The rows lie along a hidden order. The number after each row says roughly how far along it the row is, from 0 to 30. A new part has a new order.
In the rows, 128 means zero.
[143  75 140 142 161 130 155 107 184 170 103 116 110 133 119 133 117 121
 107 135 144 179 127 150 104 172 103 128  30 127 102  96 151 138 157 121] : 15
[143  71 147 123 168 124 153 104 149 136 106 122 116 129 146 127 128 149
 112 132 139 179 126 153 116 150 115 119  60 123  87 105 144 129 156 115] : 10
[115 107 170 150 185 156 138 151 180 162 113 129  91 158 108 141  77  82
 121 147 161 139 141 152  99 199 138 107   1 143 161 136 132 118 118 140] : 23
[151  86 126 122 145 137 158  94 198 190 103 109 136 136 112 146 120 120
 114 141 141 136 117 144 107 167 101 131  56 122 101  90 153 155 166 138] : 17
[121 110 182 143 169 144 121 162 161 120 128 128 105 150 107 135  91  54
 124 136 157 118 151 169 113 180 126 103  74 142 158 123 132 115 110 149] : 20
[173  29 144 103 184 105 158  76 166 143 111 120 151 151 182 133 112 136
  90 153 153 143 109 146 120 157 120 106  90 121  75  79 133 171 151 141] : 11
[ 96 167 142 155  99 147 118 174 182 166 126 131  98 135  79 149 121 114
 138 110 129 107 175 204 114 146 114 109 141 143 135 148 137 114 105 144] : 29
[145  95 157 159 173 144 101 131 172 107 132 129  95 141  92 136  90  44
 116 151 144 123 157 158 117 165 122 110  50 140 176 116 132 133 113 169] : 18
[133  74 173  91 190 116 137 124 102  71 123 143 122 138 182 114 121 123
  85 147 147 148 128 156 145 105 135  77 136 135 118 118 125 121 120 142] : 8
[120 149 137 151  96 146 174 136 187 255 110 103 110 131  91 153 128 141
 168 106 135 133 138 145 106 175 107 140  64 128 133 144 155 135 156 106] : 26
[186  58 132 107 198 113 160  61 158 144 108 100 162 143 186 143 111 136
  88 179 151 126  95 132 136 110 123 125  97 107  69  68 138 180 161 123] : 2
[106 137 141 131  90 142 183 157 179 174 103 100 125 138 113 148 144 166
 141 108 130 146 146 158 108 147  99 141  88 116  99 135 153 131 162 103] : 21
[122 120 179 154 148 148 103 154 186 130 128 143  93 147  87 132  85  63
 127 141 145 108 167 186 109 162 116  94  84 140 180 135 131 120 103 151] : 22
[108 142 147 118 120 134 150 166 182 154 118 120 118 139 124 139 129 143
 132 121 131 135 141 159 122 128 115 133 120 113 127 134 137 117 132 118] : 19
[163  37 163  77 205 110 165  82 136 134 102 120 153 156 209 129 126 160
  98 164 153 142  83 148 148  97 129  89  71 106  48  95 132 169 158 126] : 0
[103 127 134 117 111 122 131 168 160 131 133 115 123 136 136 143 121 137
 129 128 130  90 143 154 140 117 123 125 171 104 149 134 128 121 124 128] : 20
[160  94 129 140 157 134 168 105 166 179 103 110 120 128 111 136 123 135
 106 131 142 177 123 146 107 177 105 133  33 133 101  98 161 133 164 113] : 15
[149  45 161  64 183 107 162 113 114 117 101 132 164 150 202 123 132 165
  98 143 143 146  94 153 140  93 126  90 111 114  54  99 125 148 151 116] : 6
[112 126 150 137 115 122 107 183 158 110 140 151 119 146 136 132 101  91
 126 138 131 103 163 167 135 113 131  97 177 131 184 135 116 113  80 129] : 20
[122  72 154 141 204 150 131 140 150 152 108 134  83 145 121 123  91 111
 101 158 151 163 125 137 108 188 143 105   1 142 130 137 137 127 134 111] : 14
[ 96 175 166 146 104 155 112 179 178 168 125 143  89 135  98 142 111 106
 154 108 135 103 177 186 120 159 120 108 137 141 182 157 140 108 102 132] : 30
[ 78 157 152 106  80 139 206 168 163 195  98 103 126 143 141 146 156 198
 154  83 130 140 139 149 121 123 114 132 113 119  77 149 147 105 157  79] : 22
[146   9 130  91 194  94 119  92 151  65 125 129 171 152 199 122 123 126
  65 153 151 132 127 168 155  82 124  96 161 105  96  69 129 161 138 160] : 0
[142  74 146 117 198 130 161 100 135 155  97 110 129 139 159 133 128 156
 104 144 152 172  95 149 133 141 131 126  50 108  79  73 140 131 157 109] : 3
[162 113  80 140  83 102 164  64 175 185 118 104 176 122 146 154 153 173
 103 133 113 141 142 166 131  94  98 143 216 115 109  83 147 186 152 139] : 16
[131 127 126 152 102 149 144 143 205 255 108  97 114 134  84 149 124 129
 147 127 130 127 144 165 108 172  99 144  67 117 121 126 154 157 154 127] : 22
